Below are the code and all the weights of a small trained network. Each question names an input and a class and asks about switching units off, where a switched-off unit gives its printed mean instead of its output.

import numpy as np


def w(rows, s, z=0):
    codes = np.array(rows[::2]) - 128.0
    scale = np.full(codes.shape[1], s)
    scale[-1] = z or s
    return codes * scale


def norm(h):
    return h / np.sqrt((h * h).mean(-1, keepdims=True) + 1e-5)


def f(y):
    return np.maximum(y, 0)


def log_softmax(a):
    a = a - a.max(-1, keepdims=True)
    return a - np.log(np.exp(a).sum(-1, keepdims=True))


def net(x, mask):
    res = np.array(x, float).reshape(1, 7) / 4 @ E
    u = 0
    for l in range(3):
        y = f(norm(res) @ A[l][:, :-1].T + A[l][:, -1])
        res = res + np.where(mask[u : u + 11], y, B[l][:, -1]) @ B[l][:, :-1]
        u += 11
    return log_softmax(norm(res)[-1] @ U[:, :-1].T + U[:, -1])


A, B = {}, {}
E = w([
[133,67,127,153,206,78,170,150,210],'x0',
[97,135,119,110,64,80,38,76,74],'x1',
[103,82,121,149,121,122,28,254,69],'x2',
[102,157,178,91,93,67,40,113,166],'x3',
[224,169,50,82,187,25,86,175,146],'x4',
[19,173,99,203,68,164,178,150,160],'x5',
[168,221,72,124,123,154,141,205,88],'x6',
],0.0078)
A[0] = w([
[159,124,68,138,155,119,160,232,145,102],'L0N1',
[113,102,140,131,118,125,115,93,134,46],'L0N2',
[128,132,95,106,102,119,40,158,133,25],'L0N3',
[120,122,165,106,136,119,63,248,167,27],'L0N4',
[130,136,104,124,142,78,67,117,93,69],'L0N5',
[125,196,130,127,82,167,166,92,95,72],'L0N6',
[26,32,146,148,100,168,89,174,112,53],'L0N7',
[250,64,166,85,190,91,110,131,153,26],'L0N8',
[98,114,122,137,153,76,159,40,210,1],'L0N9',
[195,127,118,101,151,82,76,119,104,139],'L0N10',
[93,122,125,125,122,129,141,98,208,52],'L0N11',
],0.014,0.0038)
B[0] = w([
[164,183,117,208,175,82,201,174,106,229],'L0N1',
[116,68,87,171,153,143,173,207,139,159],'L0N2',
[174,155,137,140,43,64,116,150,136,186],'L0N3',
[63,227,174,156,135,109,36,172,231,197],'L0N4',
[184,108,110,115,36,132,118,149,107,191],'L0N5',
[111,189,98,114,121,226,130,68,129,222],'L0N6',
[69,101,220,194,150,115,98,94,35,228],'L0N7',
[183,142,140,111,241,159,89,8,123,254],'L0N8',
[115,84,125,199,78,99,179,100,247,220],'L0N9',
[182,93,54,151,98,123,61,95,115,231],'L0N10',
[139,150,142,130,82,82,175,79,175,183],'L0N11',
],0.014,0.0092)
A[1] = w([
[88,169,106,8,101,185,170,138,91,95],'L1N1',
[128,127,131,103,102,113,116,102,153,144],'L1N2',
[94,111,147,158,99,158,151,84,123,160],'L1N3',
[181,52,97,63,207,140,91,124,143,3],'L1N4',
[87,58,140,63,117,86,196,102,226,85],'L1N5',
[117,120,121,109,103,166,163,113,160,131],'L1N6',
[142,137,89,113,178,119,193,213,97,54],'L1N7',
[35,29,174,109,120,133,144,149,44,40],'L1N8',
[94,156,68,106,159,104,170,150,100,129],'L1N9',
[173,108,75,41,44,77,70,184,93,65],'L1N10',
[157,181,87,102,150,108,154,163,151,70],'L1N11',
],0.018,0.0034)
B[1] = w([
[98,178,48,106,144,174,100,146,122,174],'L1N1',
[160,127,138,132,116,130,167,143,111,177],'L1N2',
[83,93,115,101,138,117,140,123,93,248],'L1N3',
[114,124,116,66,211,97,86,102,138,191],'L1N4',
[147,159,110,66,63,50,211,176,147,215],'L1N5',
[79,131,80,143,106,106,125,126,143,191],'L1N6',
[168,80,153,183,139,166,153,160,142,165],'L1N7',
[101,92,213,119,160,107,122,82,41,196],'L1N8',
[141,81,139,156,139,137,154,157,143,150],'L1N9',
[208,104,116,169,5,131,96,121,105,203],'L1N10',
[113,52,128,155,146,136,146,116,74,174],'L1N11',
],0.025,0.011)
A[2] = w([
[55,185,73,101,134,248,114,123,154,9],'L2N1',
[170,184,104,57,219,160,101,89,122,6],'L2N2',
[146,156,117,97,127,142,161,133,146,69],'L2N3',
[81,200,181,100,133,141,72,242,173,7],'L2N4',
[164,103,161,127,141,175,163,199,148,24],'L2N5',
[164,133,168,162,149,146,172,159,139,6],'L2N6',
[104,134,60,165,151,170,161,179,99,88],'L2N7',
[107,121,109,106,82,147,182,118,189,3],'L2N8',
[154,127,148,122,142,161,144,149,123,45],'L2N9',
[141,109,148,114,122,171,135,122,175,119],'L2N10',
[62,107,161,97,121,176,125,147,109,39],'L2N11',
],0.017,0.0025)
B[2] = w([
[126,174,73,57,116,205,70,190,90,238],'L2N1',
[136,102,83,71,188,133,125,84,210,254],'L2N2',
[61,78,117,156,116,119,105,114,96,168],'L2N3',
[89,214,175,119,157,136,97,124,254,149],'L2N4',
[132,116,156,190,131,194,135,125,133,169],'L2N5',
[167,44,163,114,120,197,115,159,156,182],'L2N6',
[133,146,143,108,143,176,172,198,99,226],'L2N7',
[105,129,121,115,99,124,217,159,133,233],'L2N8',
[108,97,117,160,115,131,139,139,143,144],'L2N9',
[102,134,102,176,160,99,118,123,101,133],'L2N10',
[145,151,192,97,147,160,132,99,101,192],'L2N11',
],0.019,0.0078)
U = w([
[90,213,182,172,153,101,64,172,214,4],'0',
[223,126,96,158,13,106,48,121,110,128],'1',
[205,96,53,69,230,91,99,61,194,171],'2',
[97,120,89,86,84,41,252,137,176,170],'3',
[51,111,219,120,163,111,111,83,42,173],'4',
[182,79,142,215,196,195,177,208,153,98],'5',
[85,172,47,59,132,216,137,172,86,113],'6',
],0.013,0.0025)

Each question gives the input, the list of numbers given to net, and the class t.
The units are the neurons (one row each of A and B). Each row of codes is followed by its name. A weight is (code - 128) times the scale printed after its matrix; where a second scale follows, it is the last column's (A, B and U).
mask holds one flag per neuron, layer by layer. A switched-off neuron (its flag False) gives its mean, the last column of its row in B, instead of its output. The means were averaged over made-up inputs and are rounded, as every weight is.
A unit's drop is (log p(t) with every unit on - log p(t) with that unit switched off) / (log p(t) with every unit on - log p(t) with every unit switched off).
The circuit of an input: a set's keep is (log p(t) with only the set's units on - log p(t) with every unit switched off) / (log p(t) with every unit on - log p(t) with every unit switched off). Starting from the 12 units with the biggest drops (on a tie, the unit counted first), units are removed one at a time, each time the one whose removal leaves the highest keep (on an exact tie, the one counted first), for as long as the keep stays at least 0.8.
units of the circuit, in order: the units of the circuit, biggest drop first
top k neurons: the k neurons with the biggest drops, biggest first
top k neurons in layer l: the k neurons of layer l with the biggest drops, biggest first
drop of u: that unit's drop, to one decimal
input [3,3,6,-2,0,-4,2], class 1: top 2 neurons : L0N10, L0N5
input [7,7,6,7,1,7,-5], class 4: top 2 neurons in layer 0 : L0N7, L0N1
input [6,8,7,1,8,-8,8], class 1: top 2 neurons in layer 0 : L0N3, L0N5
input [0,2,4,-3,5,2,6], class 5: units of the circuit, in order : L0N1
input [1,7,3,1,0,5,1], class 4: top 2 neurons : L0N7, L0N10
input [1,7,-8,4,2,-4,-5], class 3: top 2 neurons : L0N9, L1N5
input [3,-6,4,4,8,7,5], class 5: top 2 neurons : L0N1, L1N11
input [5,-1,6,0,6,-1,4], class 5: top 3 neurons : L0N1, L1N11, L1N4
input [5,-7,2,-7,-1,-8,3], class 2: top 2 neurons : L0N8, L1N4
input [3,3,3,2,0,7,2], class 4: top 2 neurons : L0N7, L1N8
input [1,-7,-8,7,4,-4,-5], class 3: top 3 neurons : L0N9, L1N5, L0N11
input [8,5,7,-3,-3,-3,1], class 4: top 2 neurons : L0N7, L1N5
input [-8,7,6,-2,-4,8,8], class 4: top 2 neurons : L0N7, L1N8
input [4,-5,1,-8,8,-1,2], class 5: units of the circuit, in order : L1N7
input [0,-2,-4,-4,-7,-1,1], class 6: top 2 neurons : L0N6, L2N1
input [-1,-8,0,2,0,0,7], class 5: drop of L0N2 : 0.0
input [-2,-3,3,5,2,3,-4], class 0: drop of L0N4 : 0.7
input [4,-3,-8,5,5,-1,-7], class 3: drop of L0N9 : 1.8
input [3,5,-3,-7,-7,-8,0], class 2: drop of L0N7 : 0.1
input [3,-3,6,6,1,4,5], class 0: top neuron in layer 0 : L0N4
